In the rows, 128 means zero.
Each row of numbers stands for one object and depends on some of the facts below. Use the named rows to name the rest.

There are 4 kinds of fact about the objects: fofos, brogru, gragra, teklum.
{bage beplom brogro brufa bute dape drafuvo dugrar fabrum fekleklol festu fidon finas flavunen flefa flester fludri gife gopi grikur gruta kavol kifure klaske kliplam klirur kloko kuzor lebrem leplal lofazam negi nibil norefu pagodom pagruk plaru pleflol plegrar plokli ploven pogro radrar ripla ruzoges skabrum skagrim skastak skazazen skinos skisti skodrun skoplor skoson stevuskir studal suflil tradrafu trelo tritrem zefel zenoklan zutelun} fofos 755
{bagror besta braklisul brasite briror broflik dete digro drobrel drudor dusti fistar flasken floski fovenem geflim gififlu gradal grilik grolel gromil grugo gudrur kabugran kadrokol katren kavem kiplel klupin kuri lagrol lavan lazil lini lobir lobur loklami lufa lupi mesem mika nadres nibres nibu niton nopin pabral pabu paflak paflan platron plazis raklu riflun roster sazo skesu soful staflitrem stibulum stivun stodel stolu taso tiflil tikil traska trediza treklova trenofu trikuzes vibre vimafin vobus zeskes zustem} fofos 460
[bage bagror dugrar kabugran kadrokol nopin] brogru lopo
[beplom drafuvo gromil pabral platron] brogru grazi
[besta] brogru puzapon
[braklisul fludri pagodom roster stibulum tiflil] brogru nizus
[briror kavem kiplel kuzor lufa lupi] brogru bomuflu
[brufa skabrum] brogru gelak
[digro lebrem ploven riflun skisti zeskes] brogru grilor
[fabrum grilik nibu] brogru grofel
[fekleklol skinos] brogru makla
[finas grugo norefu skazazen] brogru kode
[flasken floski stivun trediza] brogru soklom
[flavunen stevuskir] brogru beti
[flester grolel] brogru bosko
[fovenem paflak skesu] brogru pliplan
[gradal pleflol skoson treklova] brogru sostol
[gudrur niton] brogru kodon
[kifure kloko nibres pagruk ripla skagrim skoplor] brogru razu
[lazil nadres] brogru drikel
[lini radrar suflil zenoklan] brogru stesur
[lobur] brogru pura
[lofazam plazis] brogru flotuk
[mika taso] brogru miskoplo
[pabu plaru stodel trelo zutelun] brogru vastis
[plegrar traska zustem] brogru klebek
[soful tradrafu] brogru diplivu
[stolu] brogru nasom
[vimafin] brogru fubi
{bosko skinos} gragra lopo
{bosko gififlu nopin} gragra gruta
{brufa lufa zutelun} gragra suflil
{brufa negidran pagodom} gragra radrar
{drafuvo tradrafu} gragra kloko
{drafuvo zefel} gragra trelo
{drafuvo lobir} gragra niton
{drafuvo flefa} gragra kode
{drafuvo} gragra bute
{drafuvo zutelun} gragra kifure
{drafuvo tiflil} gragra dete
{drikel klupin lavan} gragra kodon
{dugrar gromil lini taso} gragra skoson
{fekleklol zefel} gragra mika
{fekleklol} gragra katren
{fekleklol grikur kuzor pagruk trediza} gragra paflan
{fidon flefa kadrokol} gragra beti
{fidon plegrar tradrafu} gragra grofel
{flavunen grikur lavan} gragra flasken
{flavunen} gragra drobrel
{flavunen puzapon} gragra makla
{flavunen soklom} gragra nibil
{flefa geflim lazil} gragra gradal
{geflim} gragra nibu
{geflim nasom} gragra klebek
{grikur nibres} gragra riflun
{grilik} gragra lofazam
{grilor} gragra vimafin
{grolel grovavum grugo} gragra sostol
{grolel nasom} gragra leplal
{grolel ripla} gragra besta
{grolel norefu} gragra pabral
{gromil klupin} gragra raklu
{gromil} gragra brasite
{grovavum} gragra tritrem
{gudrur stesur} gragra zeskes
{gudrur skesu soklom} gragra ploven
{kabugran} gragra flester
{kadrokol pagodom} gragra vastis
{kadrokol kiplel} gragra mesem
{kadrokol lufa} gragra stivun
{kadrokol negidran} gragra beplom
{kavem} gragra trenofu
{kiplel trikuzes} gragra miskoplo
{kliplam kuzor ripla} gragra gelak
{kliplam lagrol} gragra bage
{klirur} gragra braklisul
{klirur pagruk} gragra skisti
{klirur skazazen} gragra vobus
{klupin lufa} gragra skato
{klupin} gragra fovenem
{kuri puzapon ripla} gragra pogro
{kuri} gragra fludri
{kuri lebrem puzapon skazazen} gragra razu
{kuzor lavan} gragra kavol
{kuzor trikuzes} gragra gopi
{lagrol taso} gragra fubi
{lagrol} gragra zenoklan
{lavan lobir norefu} gragra plazis
{lavan taso} gragra zustem
{lavan zefel} gragra paflak
{lazil pagruk} gragra lupi
{lebrem} gragra plaru
{lebrem} gragra fabrum
{lobir pliplan} gragra skagrim
{lobir skazazen} gragra drudor
{lobir} gragra ruzoges
{lobur skastak} gragra broflik
{loklami} gragra festu
{lufa trediza} gragra skodrun
{nadres roster} gragra stolu
{nadres pura} gragra studal
{nadres zefel} gragra platron
{nasom soful} gragra brogro
{negidran stesur} gragra dape
{nibres} gragra stevuskir
{nopin} gragra flotuk
{nopin} gragra gife
{norefu ripla} gragra pleflol
{plegrar} gragra dusti
{plegrar} gragra floski
{pliplan tikil} gragra diplivu
{plokli trikuzes} gragra nizus
{pura} gragra vibre
{puzapon} gragra stibulum
{puzapon} gragra klaske
{roster} gragra fistar
{sazo} gragra digro
{skabrum} gragra finas
{staflitrem} gragra treklova
{staflitrem} gragra pabu
{stodel tradrafu} gragra negi
{taso trikuzes} gragra briror
{taso} gragra grazi
{zefel} gragra bagror
teklum 954 <- bage bute dugrar fekleklol fistar flasken fludri kadrokol kloko lavan nibu niton nopin pagodom plegrar plokli ploven riflun skagrim skoson studal suflil tiflil zefel
teklum 270 <- bagror beplom briror drobrel gififlu gudrur kifure klirur kuri lini lobir mesem negi pabu pagruk plaru roster skinos staflitrem stibulum stodel tikil tradrafu zeskes
teklum 810 <- besta broflik dape digro drafuvo drudor fidon gife gradal grugo kabugran kavem kavol klupin lagrol lofazam loklami pabral plazis skabrum skisti treklova trikuzes tritrem vobus zutelun
teklum 154 <- braklisul finas flavunen flefa fovenem geflim katren mika radrar skoplor soful stevuskir stolu traska trenofu vibre vimafin zenoklan
teklum 614 <- brasite brogro brufa dete dusti festu grikur grolel kiplel klaske kliplam kuzor lazil lobur lufa lupi nadres nibres norefu paflak paflan pogro raklu ripla ruzoges sazo skazazen skesu skodrun stivun trelo zustem
teklum 625 <- fabrum flester floski gopi grilik gromil gruta lebrem leplal nibil platron pleflol skastak taso trediza

Some objects and their rows:
[124 176 111 136 117 195 110 109 157 109 112 133 119 109 172 106 113 158
 108  98 131 131 123 137 188 113] : skodrun
[161 154 139 116 164 128 100  99 141 161 113 131 125 113 166 103 103 121
 146  88 125 151 122 164 150 115] : vastis
[119 164 124 164 119 129 113 118 118 127 109 125 120 171 106 100 111 115
 151  98 120 109 106 113 138 169] : raklu
[112 145 139 104 114 118 134 185 144 108 144 125 127 106 150 125 108 128
 118 168 147 131 109 128 140 108] : plokli
[145 178 178 104 151 113 109 122 135 112 135 126 123 123 117  97 107 116
 137  98 125 133 111 114 152 111] : miskoplo
[113 139 126 126 114 114 150 102 110 145 131 128 145 110 108 132 166 128
 113 152 117 137 106 161 100 121] : pliplan
[144 185 150 145 130 150 109 105 113 126 111 127 145 140 127  97 109 130
 108  93 111 124 118 155 160 123] : skato
[169 197 114 123 118 118 103  99 116 114 114 115 121 101 158 134 138 173
 119  98 155 136 124 135 126 148] : kifure
[106 109 124 132 134 114 124 180 185 167 127 139 122 111 127  97 118 126
 149 143 118 145 108 113 111 109] : kiplel
[120  96 132 106 118 117 167 117 113 113 116 127 146 108 108 171 118 108
 111  95 108 174 110 171 108 111] : soklom
[147 127 122 102 123 126 108 121 107 110 122 128 118 108 167 155 111 143
 133 115 177 112 123 135 144 115] : finas
[164 183 113 124 116 121 104 100 113 111 122 125 124 103 137 145 169 164
 111  99 156 142 131 124 103 150] : bute
[111 114 124 148 165 125 105  99 170 120 134 118 111 133 103 107 109 116
 110  99 113 124 175 110 145 136] : lupi
[143 133 108 102 118 157 151 100 106 109 164 126 115 113 156 166 112 122
 124 111 135 136 110 134 134 118] : klaske
[150 195 115 126 112 124 116 105 105 109 127 130 118 111 120 154 142 141
 112 117 138 123 118 133 133 148] : ruzoges
[158 155 110 106 119 137 103 103 158 116 111 130 120 103 217 110 106 131
 162  95 157 155 107 161 163 111] : beplom
[127 110 198 116 127 120 104 102 108 111 113 120 116 186 111 126 109 152
 117 106 140 110 157 154 122 109] : lopo
[115 104 130 138 129 114 119 165 116 147 114 127 121 148 113 117 137 129
 137 143 113 110 118 115 101 116] : lobur
[146 128 120 108 119 127 110 118 115 107 120 124 119 112 167 151 109 141
 133 111 166 112 127 140 139 111] : lofazam
[137 153 113 105 121 124 127 109 110 105 170 132 112 113 170 154 117 121
 131 123 139 123 106 138 133 118] : plaru

Name these rows:
No name comes twice in this set of rows, the named rows included.
[123 160 129 146 117 130 126 132 129 111 114 119 135 159 103 104 107 121
 128 105 118 110 106 106 140 189] | zustem
[161 216 140 101 116 143 105 142 111 106 110 126 122 123 120 128 108 123
 155  99 174 107 105 112 179 154] | skoson
[128 186 131 102 120 147 123 118 147 100 143 122 120 109 134 117 104 114
 119  95 168 127 111 111 196 119] | gopi
[111 147 111 171 120 139 111 110 119 147 111 122 124 167  99 103 109 120
 126 105 112 112 108 116 145 153] | fovenem
[145 104 169 128 158 114 152 210 110 118 158 126 171 127 169 124 190 118
 109 134 117 107 115 141 102 108] | pura
[147 162 152 101 135 146 165 113 110 110 156 115 120 142 104 105 108 121
 114 104 115 118 141 113 183 138] | gelak
[145  98 113 132 149 147 106 107 140 148 107 130 115 152 131 139 113 130
 176 102 107 128 112 114 106 140] | zeskes
[183 150 156 103 134 111 104 103 122 115 120 125 122 109 103 127 110 119
 148  91 161 157 143 124  97 145] | grofel
[108 108 153 111 115 115 105 145 106 111 114 129 116 132 154 157 112 177
 118 189 155 105 127 167 113 110] | skinos
[160 168 133 115 122 120 116 100 108 123 122 127 116 141 104 123 115 121
 119  96 122 118 126 135 111 144] | diplivu
[113 106 115 125 141 133 154 106 108 140 152 121 110 166 106 134 108 105
 148  93 112 123 107 112 102 142] | stibulum
[110 100 178  95 117 116 195 113 126 166 140 137 161 108 102 126 149 121
 114 193 123 153 213 147 141 107] | nasom
[168 163 153 103 152 112 107 102 148 143 124 131 120 104 126 102 107 120
 140  92 138 165 152 134 119 121] | beti
[105 103 112 126 120 118 195 114 105 166 175 127 114 140 108 127 144 122
 126 191 111 138 109 117 108 113] | kuri

The same objects again, as new rows of numbers:
Named rows:
[ 97 119 108 139 159 130 119 115 141 162 165  84 151 102 106 137 127 100
 124 103 139 138 112 148 127  95 104 121 126 152 128 101 128 125 152 113
 138 124  92 126 119 115 140 116] : soful
[ 96 128 110 137 141 117  93 128 143 164 172  65 146  91  88 123 138 102
 115 110 128 137 117 159 136 100 112 119 132 156 139  82 129 126 136 120
 126 122 103 104 116 109 150 105] : geflim
[ 95 129 108 136 124 117  80 130 148 163 170  66 138  89  80 115 142 101
 116 111 130 132 122 169 139 102 118 117 136 159 144  83 132 124 131 120
 119 129 104 103 115 111 147  99] : lazil
[ 54 101   5 149 179 134 172 122 139 176 115 130 150  88 156 127 143 161
 167 126 169 121 176 165 117  87  86 171 160 131 161 108 154 130 127 162
 116 134  56 132 139 126 124 149] : bosko
[ 99 117 120 137 145 134 133 106 142 162 154 100 134 104 107 136 127 102
 126 101 144 131 111 147 128  99 110 120 137 153 126 105 139 132 147 109
 127 139  86 143 120 118 139 107] : trikuzes
[110 143 129 142 143 120 134  84 110 175 168  78 197  93  91 113 112 102
 146  86 146 109  57 108 147  91  90 147 144 154 111  96 133 121 124  86
 112 127  84 115 129 103  64 162] : skesu
[ 90 124 102 151 113 125 110 100 158 145 137 127 112 101  86  91 124 101
 120 109 165 120 149 180 145 101 126 108 132 171 145 127 150 117 138 118
 123 155  92 150 111 113 113  95] : trediza
[117  89 131 156 157 135 174 115 151 169 160 121 128  96 110 129 146 121
 115  98 154 132 120 132 120  96 137 113 135 164 121 137 136 128 133 127
 137 148  78 151 108 135 115 104] : lufa
[101 117 122 141 154 139 136 107 141 164 160  98 138 104 108 142 126 102
 132 103 144 133 100 142 126  97 105 125 136 146 122 101 135 127 148 106
 127 137  87 149 115 125 136 112] : roster
[102 117 118 138 153 135 131 109 141 166 158  96 141 104 106 138 129 106
 127 102 144 136 104 143 129  97 106 123 134 148 124 105 135 128 147 109
 132 135  84 143 122 121 130 112] : kavem
[100 108 105 174 155 123 145 140 119 156 133 124 144 129 128 153 129 112
 119 133 143 138 135 180 132 132  86 141 159 150 134 124 130 129 141 133
 133 137 104 125 138 124 131 116] : grilor
[151 148 111  99 117 171  93 168  93 148 102 185 110 150  78 170 134 122
 123 141 117 184 150 170 142 170 108 152 136  90 102 149 120 143 128 140
 172 151 110  90 186 113 107 109] : razu
[152 130 143 126 102 125 121 145 126  93  96 142 119 158 163 125 126 154
 128 148 113 117 143 111 131 149 157 128 118 112 129 149 123 121 119 138
 109 111 162 121 133 144 126 145] : zenoklan
[140 149 145  82 136 130 133  96 128 116 140 149 113 105 104 105 122 122
 134 127 126 128 105  82 111 121 126 125 112 107 120 120 124 140 117 121
 150 144 145 152 115 118 132 128] : fovenem
[136 143 129 110 127 111 139 131 103 111 113 173 119 127 124 120 125 130
 124 157 116 132 142 121 116 157 107 136 140 111 134 137 119 152 111 144
 152 143 161 121 143 112 131 132] : grazi
[156 129 147 129 100 124 122 146 124  97 101 137 121 158 162 124 128 154
 129 148 112 115 141 109 131 151 158 128 120 111 128 147 122 120 115 140
 110 112 167 122 131 147 129 142] : bute
[152 134 137 124 101 131 118 146 124  93  94 142 115 163 161 126 123 150
 128 142 114 119 149 116 133 151 155 128 116 113 128 152 124 120 122 137
 114 112 162 118 136 142 123 141] : bage
[157 133 139 120  98 139 117 158 121 101  94 141 119 159 153 135 128 154
 131 142 113 129 147 118 137 152 160 131 119 109 125 152 124 122 121 137
 114 112 152 111 145 144 121 138] : fabrum
[139 157 135  79 126 128 113 110 129 122 141 142 115 106  90 101 126 123
 132 128 122 131 114  95 116 124 128 124 110 105 125 121 126 141 118 122
 154 143 140 133 121 112 127 124] : braklisul
[135 153 145  78 130 124 132  92 132 117 136 153 111 108 107 110 120 119
 132 122 124 125 104  84 111 118 128 121 115 109 122 119 125 146 121 120
 146 143 144 151 119 112 133 126] : zustem

Name these rows:
No name comes twice in this set of rows, the named rows included.
[112 102 121 187 142 145 141 142 137 133 117 107 144 172 179 176 115 127
 125 111 140 134 141 169 150 126 119 132 123 152 122 134 122 101 168 127
 103  98 111 130 130 143 138 132] | norefu
[104 110 147 144 161 142 173  83 144 157 155 121 127 110 128 149 121 104
 133  89 151 129  89 130 120  94 105 122 142 148 113 109 133 133 150 108
 123 145  91 182 109 128 144 107] | klupin
[133 156 123  82 147 128 111 107 126 116 144 145 127 112  99 109 118 113
 129 124 122 145 121  96 116 123 116 125  89 111 123 121 114 135 135 124
 174 126 141 124 123 102 126 133] | besta
[115 121 102 120 140 188  98 138 133 194 145 111 133 122  67 188 130  94
 126  84 140 185 115 187 148 107 108 134 130 132  97 116 135 128 163 106
 148 140  39 107 164 114 115  91] | kuri
[150 134 131 126 110 119 106 156 122  92 106 126 127 159 159 124 126 149
 126 150 108 120 151 112 135 154 153 127 105 120 135 142 117 116 123 140
 120  99 172 100 130 139 133 150] | brogro
[155 133 157 130 109 137 136 134 122  93 101 149 113 168 170 136 122 152
 134 141 121 117 127 108 132 153 142 133 121 101 117 144 121 116 127 135
 110 114 166 144 127 155 136 140] | skagrim
[ 68 114  48 119 168 145 150  97 158 178 145 100 143  74 124 118 138 140
 161  96 164 123 134 133 115  64 109 147 134 135 145  96 152 127 136 129
 118 135  52 143 120 120 128 135] | nopin
[124  95 144 189 121 135 136 153 138 142 128  88 137 156 169 161 138 140
 120 122 131 121 126 166 146 128 139 128 147 150 125 119 128 104 137 132
  79 106 118 132 122 163 151 118] | drafuvo
[ 96 122 117 140 142 133 125 107 144 156 155 106 130 103 102 127 126 104
 128 101 151 128 113 150 132  99 112 122 135 153 128 109 138 126 146 110
 127 141  88 146 117 119 128 108] | nibres
[154 125 140 134  88 119 126 145 131  89  90 156 107 154 157 106 131 156
 123 148 124 113 165 120 136 152 177 121 117 124 137 165 128 116 108 147
 112 123 162 124 128 145 114 138] | skodrun
[138 157 149  85 143 135 136  85 130 115 142 157 110 117 108 112 113 117
 136 123 130 135  99  89 112 123 110 129 106 102 110 115 119 135 132 116
 155 143 148 166 116 119 140 126] | plazis
[101 113  99 188  74 122  85 153 149 122 100 108 119 153 142 116 128 127
 116 127 146 109 184 210 166 133 155 115 139 173 154 145 147  97 135 135
  76 120 117 114 131 137 113 108] | pagruk

The same objects again, as new rows of numbers:
Known rows:
[139 154 162 184 127 117 118 127 174 130 132 130 172 155 125 158 126 119
  84 176  98 121 115 128 176 161 142 150 149  92 112 117 163 149 107  81
 123 110 154  84  87 114 128 156 174 150 151  89] : pagodom
[100 134 155 141  96 125 115 140 144 152 136 132 101 117 124 137 121 141
 139 164 138 156 123  75  98 129 118 149 126 126 153 107 115 120 146 106
 128 139 122 135 130 153 131 116 147 113  87 153] : digro
[134 156 134 102 115 155 147 165 151 134 131 106 163 143 111 184 133 150
 116 158 121 120 118 169 155 148 108 146 101 129  93 127 171  97 123 104
 114 140 139  71 128 113 151 158 139 108 145 122] : kliplam
[ 83 149 173 113 137 126 110 125 149 142 181 101  91 115 114 150 104 169
 133 155 148 127 131 112  89 115  99 133 121 135 136  96 130 124 132 112
 103 134 103 114 121 179 136 136 139 144  87 179] : vobus
[140 116 160  73 120 127 205 206 139 166 131 121 145  95 173 144  95 128
 121 170 136 142 115 111 123 126  95 100 159 108 140  95 142 142 155  85
 118 206 132 123 142  93 163 158  95 124 113 192] : lavan
[100 136 150 141  92 127 110 134 146 152 145 139 105 114 120 142 127 141
 132 165 143 151 126  80  96 130 118 149 129 129 157 114 122 120 148 111
 132 137 121 137 131 157 130 116 151 104  81 152] : pabu
[139 141 172 122 155 135 167 169 157 159 119  93 165 142 124 191 101 126
  80 161 169 102 116 164 153 156 122 137 106 141  95 104 180 121  90 115
 128 105 132  51 130 129 162 186 148 121 146 130] : pagruk
[105 147 165 122 107 126 113 136 129 144 118 127 118 115 115 143 160 179
 159 119 131 126 130 110  82 106 122 157 138 121 138 105 127 115 157  70
 121 187 143 132 160 152 120 108 104  82  95 110] : briror
[118 106 157 126  75  96 144 156 179 145 130 146 127  93 155 116 117 117
  94 185 121 178 128  71 123 166  97 124 163 155 143 126 134 131 122 104
 120 153 174 178 130 120 157 142 148 115  92 157] : skesu
[118 154 171 141 129 145  90 131 156 140  74 113 148 131  74 162 138 101
 149 118 128  91 107 126 120 132 150 123  77 114 125 127 139 143 101 144
 132 105 133  80 103 107 101 145 171 212 119 129] : bute
[128 148 173 125  73 162 127 157 139 176 163 103 167  96 113 167  91  91
 101 206 155 173 125 117 109 122 147 148  95 117 131  69 119 108 140 123
 154  62  81 123 113 143 170 150 172  85  78 158] : bosko
[113 139 150 131 101 123 161 159 144 160 161 137 125 118 136 144 116 129
 112 173 136 160 122  80 109 138 109 138 135 131 146 106 135 127 149  97
 126 149 127 124 121 136 143 130 150 106  89 168] : kavem
[133 141 146  93 107 156 153 162 150 147 177  93 160 116 102 162 101 104
 118 176 114 146 111 116 113 121 125 107 115 100 124  95 150 133 151 105
 110 114  98 105  98 115 142 145 151 156  95 180] : pliplan
[133 156 147  69 126 130 205 182 125 170 176 113 146 101 145 149  85 118
 124 164 110 149 120 109 115 119  89  98 127 100 152 101 145 140 159  87
  99 180  90  81 113 105 149 164 131 168  91 228] : lobir
[135 118  98 118 105 143 101 142 134 127  58  88 103 143  70 175 134 108
 130 175 163 138 131  80  84 116 150 154 124 151 117 110 149 115 128 140
 107  25 116  85 122 163 139 126 154 115 126 118] : klebek
[113 136 176 192  95 114  44 103 198  99  89 124 134 141 100 140 142 135
 108 182 106 123 121 114 158 160 144 164 143 109 117 141 140 132  89 114
 129  94 180 144  98 127 118 133 178 158 152  78] : dape
[125 133 125  72 103 150 173 160 179 136 247  81 160 120 113 160 105 138
  75 180 103 167 125 140 148 151  85 111 143 138  87 110 181 109 142  95
  75 120 128 108 118 135 162 160 142 126  98 188] : puzapon
[111  97 136 169 113 169 165 170 191 147 202 111 152 154  85 159 113 109
  92 166 142 125 104  77 131 158 128 124 128 109 119  99 169 127 172 114
 142 124 144 105 117 111 115 104 167 106  92 160] : pura
[108 144 189 137 145 145  82 125 164 134 111  88 123 142  92 182 114 157
 129 160 164  85 120 167 125 133 134 151  84 132  99 112 159 109  85 137
 128  86 131  79 122 158 136 158 156 142 135 121] : skisti
[111 134 147 133  96 126 155 158 141 163 163 137 125 116 135 144 114 128
 113 160 128 157 126  83 107 143 102 135 132 126 152 105 133 124 148  98
 137 146 120 123 124 137 140 132 151 100  87 172] : lobur

Name these rows:
No name comes twice in this set of rows, the named rows included.
[148 119  86 102  87 160 158 172 145 129 122  99 131 144 100 178 114 109
 106 215 132 163 122  87 124 133 118 140 139 124 120 113 150 113 154 120
 100  60 114  84 110 126 158 134 150 111 128 154] | grovavum
[125 128 143 138 134 104 120 130 120 148  53 121  89 119 101 149 138 132
 134 139 166 130 130  65  63 115 131 145 129 152 149 109 133 142 121 120
 118  85 124  94 133 176 127 136 143 131 103 129] | gradal
[118 162 167 115 142 148 158 153 163 149 177  93 165 141 108 183  99 136
  82 166 141 109 122 175 161 151 114 131  86 131  97 110 178 118 104 114
 117 115 114  54 109 132 154 183 159 143 130 153] | klirur
[112 145 161 173 129  97  98 103 148 141 115 126 112 132 124 131 146 164
 126 138 126 132 131  76  95 136 134 157 170 115 144  97 133 148 137  63
 114 125 147 132 125 174 112 122 132 109  97 102] | mesem
[121 110 181 129 104 146  64 137 154 122  91  76 125 107 103 149 120 151
 173 175 142 120 112 114  97  92 157 135 140  84 127  94 121 128 139 108
 122 100 141 162 125 123 138 116 110 135 125 120] | kodon
[125 153 163 112  92 129 148 165 123 158 151 132 139 109 152 142 131 149
 145 148 118 146 118 108 105 114 114 138 143  99 146  98 117 123 167  57
 127 199 118 129 140 116 142 129 106  90  96 146] | lini
[123 144 109 124  88 155  81 144 144 109  70 109 116 157  84 190 131 136
 145 199 133 123 122 128 145 141 120 169  96 122 127 150 139 103 109 144
 120  78 130  68 104 121 142 130 158 137 152 119] | tritrem
[134 153 152 139 127 107 184 149 144 156 154 142 144 122 148 132 137 145
  97 145 119 143 127  91 116 141 115 138 175 125 135  92 154 139 153  44
 116 167 140 106 137 145 128 146 132  94 100 125] | kiplel
[101 107 172 111  87 104 113 149 173 138 127 123 103  91 136 124 122 153
 123 167 137 163 135  92 105 135 100 126 149 146 133 125 125 116 119 122
 115 149 161 179 142 136 149 132 127 126 101 164] | drobrel
[126 136 125 123 120 112 138 150 120 152  64 127  96 128 115 155 127 125
 131 162 163 144 134  62  76 120 125 150 131 151 150 111 134 129 134 117
 119  90 116  84 126 161 136 135 147 114 111 144] | nibu
[138 139 157 105 136 145 174 183 159 142 118 100 165 141 127 188 114 139
  98 159 141 102 113 177 159 143 113 133 113 124  88 113 183 108 111  98
 119 147 145  62 135 100 164 178 120 112 151 131] | kuzor

